Below are the code and all the weights of a small trained network. Each question names an input and a target symbol and asks about switching units off, where a switched-off unit gives its printed mean instead of its output.

import numpy as np


def w(rows, s, z=0):
    codes = np.array(rows[::2]) - 128.0
    scale = np.full(codes.shape[1], s)
    scale[-1] = z or s
    return codes * scale


def norm(h):
    return h / np.sqrt((h * h).mean(-1, keepdims=True) + 1e-5)


def f(y):
    return y / 2 * (1 + np.tanh(0.7978845608 * (y + 0.044715 * y**3)))


def softmax(a):
    e = np.exp(a - a.max(-1, keepdims=True))
    return e / e.sum(-1, keepdims=True)


def log_softmax(a):
    a = a - a.max(-1, keepdims=True)
    return a - np.log(np.exp(a).sum(-1, keepdims=True))


def net(x, mask):
    ids = ['ΓΘΣΦαβδεζημξπτψω'.index(c) for c in x.split()]
    T = len(ids)
    res = E[ids] + P[:T]
    u = 0
    for l in range(2):
        r = norm(res)
        for j in range(3):
            rows = slice(2 * j, 2 * j + 2)
            q, k, v = (r @ M[l][rows].T for M in (Q, K, V))
            z = softmax(np.where(np.tri(T) > 0, q @ k.T / 2**0.5, -1e9)) @ v
            o = O[l][rows]
            res = res + np.where(mask[u + j], z, o[:, -1]) @ o[:, :-1]
        u += 3
        y = f(norm(res) @ A[l][:, :-1].T + A[l][:, -1])
        res = res + np.where(mask[u : u + 16], y, B[l][:, -1]) @ B[l][:, :-1]
        u += 16
    return log_softmax(norm(res)[-1] @ U[:, :-1].T + U[:, -1])


Q, K, V, O, A, B = {}, {}, {}, {}, {}, {}
E = w([
[119,134,124,114,134],'Γ',
[108,132,112,105,158],'Θ',
[155,115,153,147,144],'Σ',
[155,123,145,155,115],'Φ',
[143,123,125,141,144],'α',
[139,135,120,137,116],'β',
[129,126,144,116,131],'δ',
[123,139,116,116,107],'ε',
[124,141,105,119,115],'ζ',
[149,118,130,152,162],'η',
[121,131,118,132,161],'μ',
[139,122,141,129,138],'ξ',
[126,140,95,124,132],'π',
[135,139,110,143,91],'τ',
[2,25,143,160,124],'ψ',
[134,130,136,127,103],'ω',
],0.009)
P = w([
[106,154,155,137,121],'0',
[124,113,145,118,104],'1',
[138,103,138,106,111],'2',
[173,109,121,86,116],'3',
[178,126,23,254,223],'4',
[122,149,54,228,179],'5',
[49,153,185,201,131],'6',
],0.0037)
Q[0] = w([
[131,113,188,2,131],'0.h1',
[138,110,104,37,76],'0.h1',
[166,131,133,147,115],'0.h2',
[107,186,112,201,138],'0.h2',
[162,135,94,127,129],'0.h3',
[88,135,146,114,124],'0.h3',
],0.0097)
K[0] = w([
[154,237,162,137,185],'0.h1',
[175,255,104,123,130],'0.h1',
[153,122,141,134,98],'0.h2',
[106,109,132,63,97],'0.h2',
[190,132,128,124,82],'0.h3',
[76,139,115,133,143],'0.h3',
],0.009)
V[0] = w([
[11,3,120,192,110],'0.h1',
[66,79,150,178,125],'0.h1',
[157,89,103,122,130],'0.h2',
[108,91,110,170,139],'0.h2',
[134,187,107,145,125],'0.h3',
[176,143,167,114,108],'0.h3',
],0.0026)
O[0] = w([
[97,4,64,150,96,63],'0.h1',
[98,76,97,176,116,138],'0.h1',
[173,120,138,113,127,132],'0.h2',
[146,161,139,114,120,90],'0.h2',
[104,117,94,101,108,172],'0.h3',
[143,89,178,141,93,254],'0.h3',
],0.0028,0.00059)
A[0] = w([
[161,40,90,50,111,72],'0.n1',
[29,2,21,210,114,1],'0.n2',
[166,192,103,149,117,74],'0.n3',
[115,106,187,91,163,107],'0.n4',
[199,147,115,153,169,81],'0.n5',
[108,177,120,18,181,107],'0.n6',
[101,167,111,99,101,148],'0.n7',
[81,103,91,137,244,52],'0.n8',
[63,101,154,173,101,141],'0.n9',
[106,128,144,167,111,104],'0.n10',
[92,161,131,193,146,6],'0.n11',
[170,104,144,145,207,107],'0.n12',
[102,150,120,186,124,60],'0.n13',
[115,137,77,201,76,118],'0.n14',
[205,139,100,187,162,34],'0.n15',
[137,88,216,188,144,103],'0.n16',
],0.0039,0.0028)
B[0] = w([
[169,206,174,107,104,61],'0.n1',
[146,25,78,203,145,136],'0.n2',
[116,122,180,138,164,138],'0.n3',
[171,88,57,130,103,88],'0.n4',
[78,139,162,70,100,195],'0.n5',
[174,34,95,198,90,85],'0.n6',
[119,76,119,151,161,131],'0.n7',
[252,141,149,183,62,160],'0.n8',
[95,104,118,128,213,186],'0.n9',
[97,138,133,135,167,136],'0.n10',
[138,171,169,123,128,76],'0.n11',
[128,165,95,89,36,224],'0.n12',
[138,139,149,119,140,116],'0.n13',
[179,84,126,130,183,240],'0.n14',
[86,183,141,66,134,191],'0.n15',
[81,89,6,95,175,254],'0.n16',
],0.0029,0.00091)
Q[1] = w([
[239,83,62,105,102],'1.h1',
[34,161,110,176,194],'1.h1',
[141,148,144,146,164],'1.h2',
[152,94,52,152,139],'1.h2',
[245,91,103,54,61],'1.h3',
[214,156,98,133,116],'1.h3',
],0.011)
K[1] = w([
[33,100,148,189,155],'1.h1',
[217,95,143,86,68],'1.h1',
[183,104,144,77,118],'1.h2',
[104,28,67,145,139],'1.h2',
[1,153,146,189,204],'1.h3',
[36,74,77,167,126],'1.h3',
],0.0092)
V[1] = w([
[198,44,187,199,198],'1.h1',
[138,131,1,85,207],'1.h1',
[157,89,165,99,174],'1.h2',
[102,153,159,108,134],'1.h2',
[145,138,76,222,81],'1.h3',
[183,208,123,136,191],'1.h3',
],0.0059)
O[1] = w([
[19,176,123,151,59,182],'1.h1',
[98,131,33,33,197,12],'1.h1',
[97,168,93,133,71,141],'1.h2',
[162,98,90,129,120,96],'1.h2',
[75,129,249,114,204,160],'1.h3',
[135,255,107,130,162,252],'1.h3',
],0.0066,0.0021)
A[1] = w([
[92,93,92,53,159,41],'1.n1',
[60,1,105,124,94,3],'1.n2',
[137,106,155,116,167,122],'1.n3',
[104,103,119,54,192,56],'1.n4',
[102,156,177,76,87,108],'1.n5',
[131,142,127,132,118,123],'1.n6',
[93,101,151,134,118,96],'1.n7',
[141,135,158,144,121,119],'1.n8',
[102,78,157,157,112,160],'1.n9',
[156,139,89,115,136,110],'1.n10',
[92,116,152,125,119,92],'1.n11',
[84,89,69,54,121,40],'1.n12',
[119,103,109,142,139,94],'1.n13',
[163,90,154,95,111,133],'1.n14',
[144,151,145,137,115,109],'1.n15',
[161,165,141,46,112,132],'1.n16',
],0.0092,0.0042)
B[1] = w([
[143,118,176,69,37,125],'1.n1',
[86,147,21,227,253,163],'1.n2',
[98,101,144,76,82,129],'1.n3',
[122,100,130,78,62,158],'1.n4',
[111,93,82,223,238,150],'1.n5',
[146,129,129,119,136,152],'1.n6',
[98,110,103,152,179,121],'1.n7',
[131,161,109,80,134,203],'1.n8',
[100,73,36,145,169,252],'1.n9',
[144,78,125,191,123,134],'1.n10',
[105,122,115,154,181,111],'1.n11',
[162,134,254,105,17,117],'1.n12',
[112,116,124,181,130,103],'1.n13',
[53,143,88,182,130,104],'1.n14',
[166,187,124,100,155,184],'1.n15',
[68,90,90,250,185,145],'1.n16',
],0.0044,0.0018)
U = w([
[61,44,75,159,167,141],'Γ',
[87,118,161,78,96,254],'Θ',
[91,190,57,126,32,102],'Σ',
[40,146,209,210,52,60],'Φ',
[234,135,42,122,168,41],'α',
[218,210,188,147,116,184],'β',
[140,77,49,159,92,153],'δ',
[193,62,155,142,130,127],'ε',
[174,80,157,95,177,163],'ζ',
[125,212,46,89,153,63],'η',
[27,192,177,106,193,60],'μ',
[159,109,106,103,67,232],'ξ',
[139,135,130,50,174,224],'π',
[112,89,245,147,168,67],'τ',
[117,103,119,134,124,82],'ψ',
[176,63,164,186,66,93],'ω',
],0.011,0.0037)

Each question gives the input, a string of symbols that net reads in full, and the target symbol t.
The units are the heads (2 rows each of Q, K, V and O) and the neurons (one row each of A and B). Each row of codes is followed by its name. A weight is (code - 128) times the scale printed after its matrix; where a second scale follows, it is the last column's (O, A, B and U).
mask holds one flag per unit, layer by layer, with each layer's heads first. A switched-off unit (its flag False) gives its mean, the last column of its rows in O or B, instead of its output. The means were averaged over made-up inputs and are rounded, as every weight is.
A unit's drop is (log p(t) with every unit on - log p(t) with that unit switched off) / (log p(t) with every unit on - log p(t) with every unit switched off).
The circuit of an input: a set's keep is (log p(t) with only the set's units on - log p(t) with every unit switched off) / (log p(t) with every unit on - log p(t) with every unit switched off). Starting from the 12 units with the biggest drops (on a tie, the unit counted first), units are removed one at a time, each time the one whose removal leaves the highest keep (on an exact tie, the one counted first), for as long as the keep stays at least 0.8.
circuit, biggest first: the units of the circuit, biggest drop first
most important unit: the unit with the biggest drop
top k neurons: the k neurons with the biggest drops, biggest first
top k neurons in layer l: the k neurons of layer l with the biggest drops, biggest first
heads that matter: for each layer, one digit per head in row order, 1 if its drop is at least 0.15 and else 0, layers parted by /
input μ α Φ ζ β ψ δ, target Γ: heads that matter : 100 / 000
input μ η Σ α, target μ: top 2 neurons : [0.n8, 0.n6]
input β ψ δ ζ α η, target Γ: most important unit : 0.h1
input η τ α β, target η: heads that matter : 000 / 101
input ω β ξ ψ μ Γ Σ, target Γ: heads that matter : 000 / 000
input Γ α Γ ξ ω ζ, target Γ: top 2 neurons : [0.n6, 0.n16]
input β η ψ Γ, target Γ: heads that matter : 100 / 001
input Θ β α, target Θ: heads that matter : 000 / 100
input π Σ Γ β Σ β, target Γ: top 4 neurons : [0.n6, 0.n14, 0.n8, 1.n9]
input Γ Φ Γ η ζ η, target Γ: circuit, biggest first : [1.h3, 0.n6, 1.n9]
input Θ β β ω Φ, target β: heads that matter : 101 / 000
input β Φ β Γ β Γ, target β: circuit, biggest first : [0.h1, 0.n16, 1.h1]
input μ ψ β β Σ μ ξ, target Γ: heads that matter : 100 / 000
input ψ Φ π β α, target Γ: heads that matter : 100 / 001
input ξ Σ β μ Σ, target Σ: circuit, biggest first : [0.n16, 1.h1, 1.h2]
input Φ τ Φ α, target Φ: circuit, biggest first : [1.h1]
input τ ω α Σ β Φ β, target Σ: heads that matter : 000 / 001
input Σ η ξ τ δ η β, target τ: top 2 neurons in layer 0 : [0.n8, 0.n16]
input α η μ, target α: heads that matter : 000 / 100
input π Σ β, target π: most important unit : 1.h1
input τ μ π ε, target τ: circuit, biggest first : [1.h3, 0.n8]
input μ Φ β Φ Φ, target Φ: circuit, biggest first : [1.h1, 0.n8, 1.h3]
input Φ ε Γ μ β Φ α, target μ: top 2 neurons in layer 0 : [0.n6, 0.n8]
input Φ ω α μ, target Φ: heads that matter : 000 / 100
input μ β τ ε α, target β: top 4 neurons in layer 0 : [0.n16, 0.n2, 0.n12, 0.n1]
input Γ ξ Γ Γ β ξ Φ, target Γ: heads that matter : 000 / 001
input η ξ Σ, target η: circuit, biggest first : [1.h3, 0.n16, 1.h1]
input Γ η ξ ζ, target Γ: heads that matter : 000 / 001
input π Φ Φ μ α Σ Σ, target μ: top 2 neurons : [0.n6, 0.n8]
